[  81   -2  -69 -318 -139   60   58    0  205  -22 -247 -200 -125   89
 -316    7  282  177 -201   78   41 -199  -57 -110  -20  138  131   77
   38 -430  140   41  -11]	T
[ -60   20  -47 -155  -57 -326   90  110  -35  119 -173   -4 -338  114
  -55  128  410   20  -92 -102   40 -104  -23 -166   78   32 -200   30
 -216  -59 -154  284   93]	Y
[-182  146   64 -187   49   74 -304    9   95  112  -50  116 -181  188
   95  101  427   99  202  -48  -79 -204  -63  124  243 -100 -484 -393
 -392 -196 -197  193  111]	B
[   1 -186  241 -270 -179 -422  -42    1  126 -409   45 -385 -589  104
  -92  396  325 -172 -104 -188 -218  163 -557 -154  -91  -48   93 -336
 -439  -98 -197  283 -192]	T
[ 344 -107  -18 -459 -170   42 -468   -2   27  460  -37 -225 -278   51
 -237   91  113  100  -21  294  279 -437 -339  294 -145  266  399   50
 -100   78 -257  -81  360]	G
[-404  264  -22  261 -137   95  -15  -26  182   71 -116 -320 -335 -127
  -75  241   34  -35   29 -142   36   56  -11  185   95  356 -301  112
  128 -127  -22  169  -44]	P
[ -67 -202   49 -262 -344  285 -126  -86  356  210 -510   86   88  483
  -69 -295  251  185   -7 -117  -41 -134  340 -221 -125 -103 -155   14
   69 -477  141   58 -218]	T
[ 490 -472  -51   51  259  193 -128 -160 -449  280  -75 -267  158 -115
 -136  110  -54   14 -186 -124 -172   78 -322  226 -130   -9  379 -295
  233  233   60  181  220]	P
[-147  152  -29   10 -111  -92  292  -51    3 -287    2  113  177  -60
  168  -73  147  116    6  283 -204  -64  160 -230  213 -101 -125  105
 -216 -319  108  -65  -79]	B
[-211 -210   27 -246 -157 -309 -404 -159    2  281    1 -274   97  147
 -221   46 -104  209   41 -131  -22  -95  156    6 -464    1  264   62
  397 -214   59 -269   17]	G
[-137  227  -88   18 -187 -104  -77  172   77  156  -45 -215   39 -280
 -108  -87  168  -27   32  232  -57  -77  -41   73  310  149 -164  228
  -24 -235  -31  104   42]	D
[ 327  -27 -408 -245 -312   83 -233  181 -279  -86 -158   66 -341  531
 -619 -277  561  -94 -173  -31  418 -158 -503  146 -117   30  247 -281
   92 -138  273  -78  308]	P
[ 298 -448  -72 -123  158 -465 -119  234 -167  -97  -10 -183 -177   59
 -446   13  420 -240 -196 -350   31  116 -366 -220 -272 -120  349  -25
  102   92 -117  422  -96]	M
[-265  375  -58   79 -148  237 -109 -249   26  421 -216 -113  -18  130
   24  -23  -49  110  255   91  -36 -239  209   88  -58  115 -388   80
  -22 -157  -85  -29  235]	Y
[ 355  -64  262  -49 -230 -366 -203  118  -31 -121  172 -324  -94 -236
 -337   29  139 -185 -192  111  -66   47 -425   -2 -268  158  598  415
  472 -174  130  382 -184]	G
[ 195 -117  224  414  328  425 -171   57    4   12  309   49  -87  158
  369   29  -34  -98   52 -470 -193  259  -74 -210   -4 -135    4 -171
   72  -20  268   18  299]	E
[-101  -26  353   71  163  -84  119  239  322 -125  225  137 -332 -251
  360  171  292 -330  -14 -285 -379  375   82 -363  219 -206 -372 -128
 -493 -186 -260  319 -269]	Y
[ -14 -219   26  186  144  347 -549  -18   96  359   68 -186 -140 -249
   67  351  463   20   83 -116 -270  -49 -237  316  170  321 -272 -414
   54  -69 -337  316  350]	F
[  -3  -84 -142 -272   82  349  -75  279   70  696  -21    4  -87   29
 -188  -84  282   44  -22  352 -100  -58   -3   15  358 -166 -369 -157
 -374 -152 -161   37  -14]	F
[-199  272 -137  -45 -208  214  -73 -281  106 -105 -262  331 -115  179
   23  185  250  137   50  -78   30  -82  180  143 -139   42 -365  -60
   -6   39  122    1   85]	M
[-169  123  -67 -109   21 -272   17   43  -40    6  132 -242 -217 -203
 -107  258  159   50  -49  -49  -96  261   72  -68  -90  -59 -248  -58
  -15  143 -153  -34   68]	T
[ 272   91 -265   77  151 -295  -68  -12 -249 -102   30   16 -232 -357
 -206   45  642 -190 -121  172   76  321 -357 -169  447  181   94 -107
   32    3 -110  548  229]	B
[  64  -64  -17   13 -192  -65 -126  -39  -81 -256  282  407   90  168
  189   10  -47  126 -181 -118   19 -254  142   33 -526  -37  456  199
  366 -101  434 -295  -64]	E
[ 300 -253   52  -89  589  172 -462  291 -143  476  462  -15  148  -72
   -7   82  243 -154  165 -198  -86  -65 -252   30  -90   14  186  103
  234    8 -166  294  342]	M
[ -66 -253 -222  132  -31  314  121  186   70  -97 -140  166  -91  134
 -195 -196  -16  183 -106 -317 -106 -164  299 -109  115  139  -19 -144
  110 -309   30 -118 -231]	D
[ 280  247  150  309 -214  625  100   90  328  220 -271  102 -259 -126
 -182 -136  -78  -48  -37  259  -57 -245 -107  201  217  200 -362 -117
  -48 -144   10   89 -221]	G
[  10  216  146 -199  125 -498   39 -124  -72 -727  174 -323 -230  149
   -8  214  118  -78  133 -523  -22  161 -251 -187 -311 -174  -36 -115
  -80  242  -50  455  -59]	Y
[ 147 -105  -42  -97  -95  -18 -226  288   64  166  -75 -278 -360  252
 -303   21  375  -86  -88 -195  291  -44 -241 -146 -279   77  208  295
  130 -107  102  -51  363]	G
[ 281 -294  272   47  271  -23 -174    5   69 -319  302 -121  323 -495
  133  -93  155 -256  302  567 -127  128 -539 -153   77  137  381  -21
 -138  -40 -306  139 -116]	P
[  51 -280  -18 -166   34  274 -453 -176  108 -430 -120  443 -221  371
  124  369  404   35   88 -120 -121  349 -116 -143   49 -221 -105 -688
  -14 -101  152 -164  195]	G
[-122  342  -75  402 -324  506 -206  -75  310  107  -17  145  -98 -136
  -33 -116   54  131   47   37   59 -132  148  292   68  473 -246  106
  382 -114  167  -18   21]	D
[ 256 -409  196 -269  384  636 -655   71  -85  357   93  279  -12 -198
  166  -38  899  -35  238  465 -120  320 -215 -188  281  -16  224  -69
 -272 -308 -277  269  324]	F
[-387   88 -131 -108 -130  -58  -94 -117 -201 -127 -224 -439 -220  378
  -72   56  237   53  181  -91  162  -47  -84  -19 -146  -33  -97   -2
  -24 -239  -10   72   75]	F
[ -77  346 -109  -60 -221 -208 -157  -11 -137   48   57  -17 -113  166
 -200   32   62  222   36  203   82 -340   45   85 -134  147   -3  181
  360 -112   99   61  115]	Y
[ 116 -215 -102 -349  253   20 -221  -43 -325   94  183  -70  -77  494
   66  104  398 -150  177 -289  114 -149 -334  -88 -123    5  346  140
  -87  -88 -187  436  364]	G
[-251   99  156  170  112 -198 -248  226   40  265  -61  -97   -7 -169
   78  163   45    6  111 -237  -44 -200   97  178  -83   -4 -339   83
  131   13  -78  188  -32]	P
[-167  167 -216   73   17 -140 -255  -73 -168  123  -78 -244 -174   25
 -269  181  372   98  148   90   48 -346 -174  117  -78  311 -107   11
  201 -130 -246  316  262]	Y
[-168 -138 -223  -55 -125 -314 -130  -79  151 -143  -33 -368  -42  210
 -275 -149  298  164  152  124  246  -96 -164 -191 -256  133  -58 -179
  102   56 -156  -59  -22]	T
[  94  340   62  104  152  304 -209 -189   -8  669 -212  -24  222  -73
 -128  -81 -194  -20  244  252 -127 -331  -37  220  263  119 -250    3
  -23  -91 -187  311  238]	Y
[-188  112   52  286 -230   24  -65  153  182   85  -77    4 -194  -68
  -34  -63  126  -62   29  -15  106   -6   54   33 -133  173 -208  162
  171 -140   91 -188  -32]	M
[ 119 -343 -152   14  194  144 -169   96 -274  248   27  -69 -186  262
 -170  -37  281   32  -51 -286   74  105 -216  -26  202  177  187 -245
  293 -269   98  119  255]	G
[ 279  160  135 -128  179   81  -51  160  -53   82  174  208 -142 -191
 -100  142   86 -232   43 -128   36   90 -265   51 -384  -61   54  206
  -72  304   -3   49   48]	T
[-206  299  -45  -59 -191 -194 -149  104   50   35   97  -38 -187  -42
   17  168  104  213   50  -35  -48 -100  170   57  -38   64 -302  152
  150   37   92  -12   72]	M
[ 226  231   29 -274   -4 -293  111  -21  -61 -211  -95   36 -254   83
 -458  -67  347   18  -99 -265  -79  -78 -104 -323  149  106  128  125
   72 -342    8  638  -85]	G
[-200 -104   51  -27 -119 -148 -365  104  177  347   16  -93  -86 -201
 -155  138  331   49  -38  134   62  -87 -127  212  -40  310   72  217
  153 -128  -43   46   57]	M
[  25  114  -35   86    1  -50 -222 -285  152   37   83 -119  170   16
 -426  -75 -570  254    1 -136  144 -173  -10  134 -386  228  425  155
  410  284  273 -156  -44]	E
[ 170 -766 -268  -61   10   60 -247   79   22 -521  -53 -237   44   53
 -203 -265  591   61 -133 -377   -7  484  -65 -291  -63  -14  374 -348
  106   34  -42  100  -22]	T
[   3  267  -67 -680 -236 -257  -29 -312  205  107 -345   66  -77  304
 -442  105   -4   84  -66  120   -2 -158  -61  -62   62 -114  -70  -58
 -316 -131   -6  143  -50]	E
[ 444 -240  -96 -153   56  -16   43 -327 -158   -2 -346  -78  191  159
 -504 -262  190  113 -100  114  136  -84 -350  -57   20  136  327 -284
  226 -124  100  219   67]	G
[-158  120  100 -128 -210 -255   20  154  327  177  -30 -233 -214    8
  -52   52  169  -12 -132 -195   18  -64  151 -134  -36   73 -181  299
   16 -216  -43  149  -55]	D
[ 274   51    6   51  148  244 -443   10 -101 -199  161   77 -422  134
  174  181  584    1  148  -88  120  105 -330  -31 -328 -163 -178 -395
  118  122  155  120  187]	B
[ 803 -231  117  -51  137  -26 -276  253 -394 -185  162 -460  -15  -54
   43  -75  356 -124  216  301  -27   70 -556 -135 -155 -197  109   14
  221  440 -269  577  158]	G
[ 468 -294 -119 -358  484 -326  -15  100 -581 -210   63   91   25  121
 -289  346  318  222 -152 -163 -120  -68 -232  -62  -97 -250  167 -212
  126  429 -145  446  230]	D
[ 414  -34   95 -289 -110 -162    6  -40  -98    0 -328  557 -134 -251
 -190   67  540 -167 -375  168  -43 -149 -138    6  191  125  379  198
 -234 -243 -135  497  -10]	E
[ 225 -150  152 -193  -82  475 -429  267  250  655   46 -217 -209  253
 -106  130 -221  203 -108 -148 -235 -454   49  400   15 -133 -254 -355
 -189  106 -176  -39  140]	P
[-423  281  -33  113 -249 -270   66  -52  202   62 -109 -191   -5 -220
  -47   64  -98  -22   73  249 -205 -254   80   46  156   81 -318  103
 -239 -249 -193   85 -291]	E
[-263  132   47 -175 -211 -319   65  131   72  -89  -45    7  -77  134
   34   81  -77  108    7 -166  -24 -276  271  -95  -82   58  -26  360
   45 -177  -21   66 -140]	P
[ 395  114    1  -21  -66  -99   65 -221   98 -230  421  469  262 -368
  -12 -269 -135  -68   89  506  -79   58 -275 -153  260  336  347 -138
   67    9   72  -86  -80]	P
[ 146  391 -272 -398  341  -14  158  -39 -301  528   84  104 -214  -39
 -181   62  207  304  101  220 -339 -581  -79    0  354 -166 -686 -765
 -456 -287 -205  182   47]	Y
[ 508   27   49   78  128 -449  337  327 -301 -327  346   79 -273 -218
 -234 -117 -178  191 -193  238    6   -6 -260 -120  247  -94   80 -283
   18  500   31  152 -326]	G
[-162  105   82 -126 -324 -193  147  -15  240   71  -86 -175  -87 -122
   56   61  120  -26  -27  193  -56   71   51 -134   19  141 -104  427
  -69 -141    3   86 -135]	M
[ 329  -65  334    4 -106  451 -332  232   93  -11  -89  560 -274   24
  330  242  466  -28  -39  177 -213 -317  -57  -55  -85  -32   75  111
 -136 -326   76   63  160]	P
[-105 -178 -107   76  -31   12 -163  115 -117  -30  138   47  139  108
  -32  -72  -42  139  122  101  -36   11   67   74  -20   21  -39  -96
  312    4   43 -232  -20]	M
[ 483  290  251   82  184  325 -230 -153 -158   94  140  -37  170 -313
   34   14  -39  -95  260  215 -264  209 -526  292  428   89 -276 -417
   76  201    5  399  257]	F
[  19  224   10  -16  -65  135 -124  -99 -153  -65  -17  -90  -61    7
 -134   71  -24  102   60   31 -134   32   17  204   31   25 -163 -163
  195  -36   -9   96   75]	Y
[-364  238   80 -187 -397   16  -25 -208  232  205 -478 -105 -233  150
  -99  210   36  217   34 -118 -139 -277  212  149   42  201 -372  101
 -144 -336  -84  108  -76]	B
[-124  516  -14  215 -312  135  128  -41  116  207   20 -120    3 -256
  -75   38 -152  116   41  479  -69 -317  117  334  138  239 -445  145
   81  -19 -127 -105   54]	G
